Below is a small trained network, with its code and all its weights. Each question gives an input and a target symbol and asks what happens when units are switched off, that is, made to give their printed mean instead of their output.

import numpy as np


def w(rows, s, z=0):
    codes = np.array(rows[::2]) - 128.0
    scale = np.full(codes.shape[1], s)
    scale[-1] = z or s
    return codes * scale


def f(y):
    return np.maximum(y, 0)


def softmax(a):
    e = np.exp(a - a.max(-1, keepdims=True))
    return e / e.sum(-1, keepdims=True)


def log_softmax(a):
    a = a - a.max(-1, keepdims=True)
    return a - np.log(np.exp(a).sum(-1, keepdims=True))


def net(x, mask):
    ids = ['αζξφψω'.index(c) for c in x.split()]
    T = len(ids)
    res = E[ids] + P[:T]
    r = res
    for j in range(2):
        rows = slice(4 * j, 4 * j + 4)
        q, k, v = (r @ M[0][rows].T for M in (Q, K, V))
        z = softmax(np.where(np.tri(T) > 0, q @ k.T / 4**0.5, -1e9)) @ v
        o = O[0][rows]
        res = res + np.where(mask[j], z, o[:, -1]) @ o[:, :-1]
    y = f(res @ A[0][:, :-1].T + A[0][:, -1])
    res = res + np.where(mask[2:10], y, B[0][:, -1]) @ B[0][:, :-1]
    return log_softmax(res[-1] @ U[:, :-1].T + U[:, -1])


Q, K, V, O, A, B = {}, {}, {}, {}, {}, {}
E = w([
[190,90,131],'α',
[101,94,197],'ζ',
[38,44,219],'ξ',
[210,208,66],'φ',
[96,100,99],'ψ',
[255,223,71],'ω',
],0.0089)
P = w([
[162,81,106],'0',
[109,73,69],'1',
[66,161,103],'2',
[98,208,180],'3',
[173,123,187],'4',
[185,6,76],'5',
[101,55,2],'6',
[51,232,117],'7',
[119,235,241],'8',
[213,52,179],'9',
],0.013)
Q[0] = w([
[176,91,113],'H1',
[153,198,175],'H1',
[175,145,253],'H1',
[222,32,148],'H1',
[144,32,18],'H2',
[141,77,73],'H2',
[232,80,177],'H2',
[61,122,57],'H2',
],0.021)
K[0] = w([
[164,119,189],'H1',
[72,159,134],'H1',
[85,238,167],'H1',
[198,160,252],'H1',
[229,54,169],'H2',
[180,95,154],'H2',
[129,221,232],'H2',
[167,22,62],'H2',
],0.022)
V[0] = w([
[75,178,61],'H1',
[82,87,127],'H1',
[190,226,101],'H1',
[2,123,52],'H1',
[112,121,152],'H2',
[98,124,159],'H2',
[87,137,139],'H2',
[119,119,154],'H2',
],0.0096)
O[0] = w([
[112,50,62,3],'H1',
[190,130,169,151],'H1',
[1,89,25,31],'H1',
[199,42,113,23],'H1',
[177,156,132,129],'H2',
[194,160,106,113],'H2',
[173,135,70,78],'H2',
[178,161,144,140],'H2',
],0.0077,0.00057)
A[0] = w([
[87,54,182,157],'N1',
[101,94,211,44],'N2',
[175,110,160,2],'N3',
[57,250,179,91],'N4',
[181,72,101,135],'N5',
[53,148,234,96],'N6',
[102,243,97,90],'N7',
[87,56,213,40],'N8',
],0.016,0.0072)
B[0] = w([
[199,159,133,254],'N1',
[170,216,96,184],'N2',
[152,94,52,182],'N3',
[42,190,132,175],'N4',
[66,158,133,200],'N5',
[181,65,181,226],'N6',
[172,83,175,187],'N7',
[5,103,84,201],'N8',
],0.028,0.0062)
U = w([
[98,104,144,255],'α',
[203,113,184,118],'ζ',
[164,162,107,86],'ξ',
[103,195,115,92],'φ',
[133,194,180,75],'ψ',
[145,3,136,193],'ω',
],0.014,0.0052)

Each question gives the input, a string of symbols that net reads in full, and the target symbol t.
The units are the heads (4 rows each of Q, K, V and O) and the neurons (one row each of A and B). Each row of codes is followed by its name. A weight is (code - 128) times the scale printed after its matrix; where a second scale follows, it is the last column's (O, A, B and U).
mask holds one flag per unit, heads first, then neurons. A switched-off unit (its flag False) gives its mean, the last column of its rows in O or B, instead of its output. The means were averaged over made-up inputs and are rounded, as every weight is.
A unit's drop is (log p(t) with every unit on - log p(t) with that unit switched off) / (log p(t) with every unit on - log p(t) with every unit switched off).
The circuit of an input: a set's keep is (log p(t) with only the set's units on - log p(t) with every unit switched off) / (log p(t) with every unit on - log p(t) with every unit switched off). Starting from all 10 units, units are removed one at a time, each time the one whose removal leaves the highest keep (on an exact tie, the one counted first), for as long as the keep stays at least 0.8.
circuit, biggest first: the units of the circuit, biggest drop first
unit that matters most: the unit with the biggest drop
k most important neurons: the k neurons with the biggest drops, biggest first
heads that matter: for each layer, one digit per head in row order, 1 if its drop is at least 0.15 and else 0, layers parted by /
input φ ψ ψ α ζ ζ α ω φ, target α: unit that matters most => H1
input φ α φ ξ φ φ ψ, target ξ: 2 most important neurons => (N1 N6)
input φ α ξ ψ, target ξ: heads that matter => 10
input α ξ ζ φ ζ ζ φ ψ α ξ, target ψ: heads that matter => 10
input ξ ζ α φ ζ, target ω: circuit, biggest first => (H1 N6)
input α α ψ ξ ω α α, target ζ: heads that matter => 11
input α ζ ψ α ζ φ ζ φ ω ω, target α: circuit, biggest first => (N4 N7 H1)
input φ ζ ζ ζ φ ζ ζ ζ ω φ, target α: 2 most important neurons => (N7 N4)
input ξ ξ ζ ζ ξ ψ ω φ ξ ω, target ξ: circuit, biggest first => (N3 N6)
input ω ζ ω, target ζ: 3 most important neurons => (N8 N7 N4)
input α α ζ φ φ φ ζ ξ ω, target ξ: circuit, biggest first => (H1 N3 N6)
input ψ φ α ζ α φ, target ψ: circuit, biggest first => (N4 H1 N7)
input ω ζ ψ ω ζ, target α: circuit, biggest first => (H1 N4 N6)
input ζ ξ ζ ξ φ α φ, target ψ: circuit, biggest first => (N4 H1 H2 N7)
input ζ ζ φ ψ ξ, target φ: circuit, biggest first => (N8 N2)
input φ ψ ζ ω ψ φ φ ω, target ω: circuit, biggest first => (H1 N7)
input ζ φ φ ψ φ, target φ: circuit, biggest first => (N6)
input ξ ζ α ψ α φ α ξ φ, target ξ: 3 most important neurons => (N3 N6 N8)
input ζ ζ α ω φ ζ ζ ζ ω ζ, target α: circuit, biggest first => (N4 H1 N6)
input α α ω ζ α α ζ ξ α, target ξ: 2 most important neurons => (N3 N6)
input α ζ ω, target ζ: most important neuron => (N7)
input ξ φ ω ζ ζ ζ ζ ψ ω, target φ: 3 most important neurons => (N5 N6 N7)
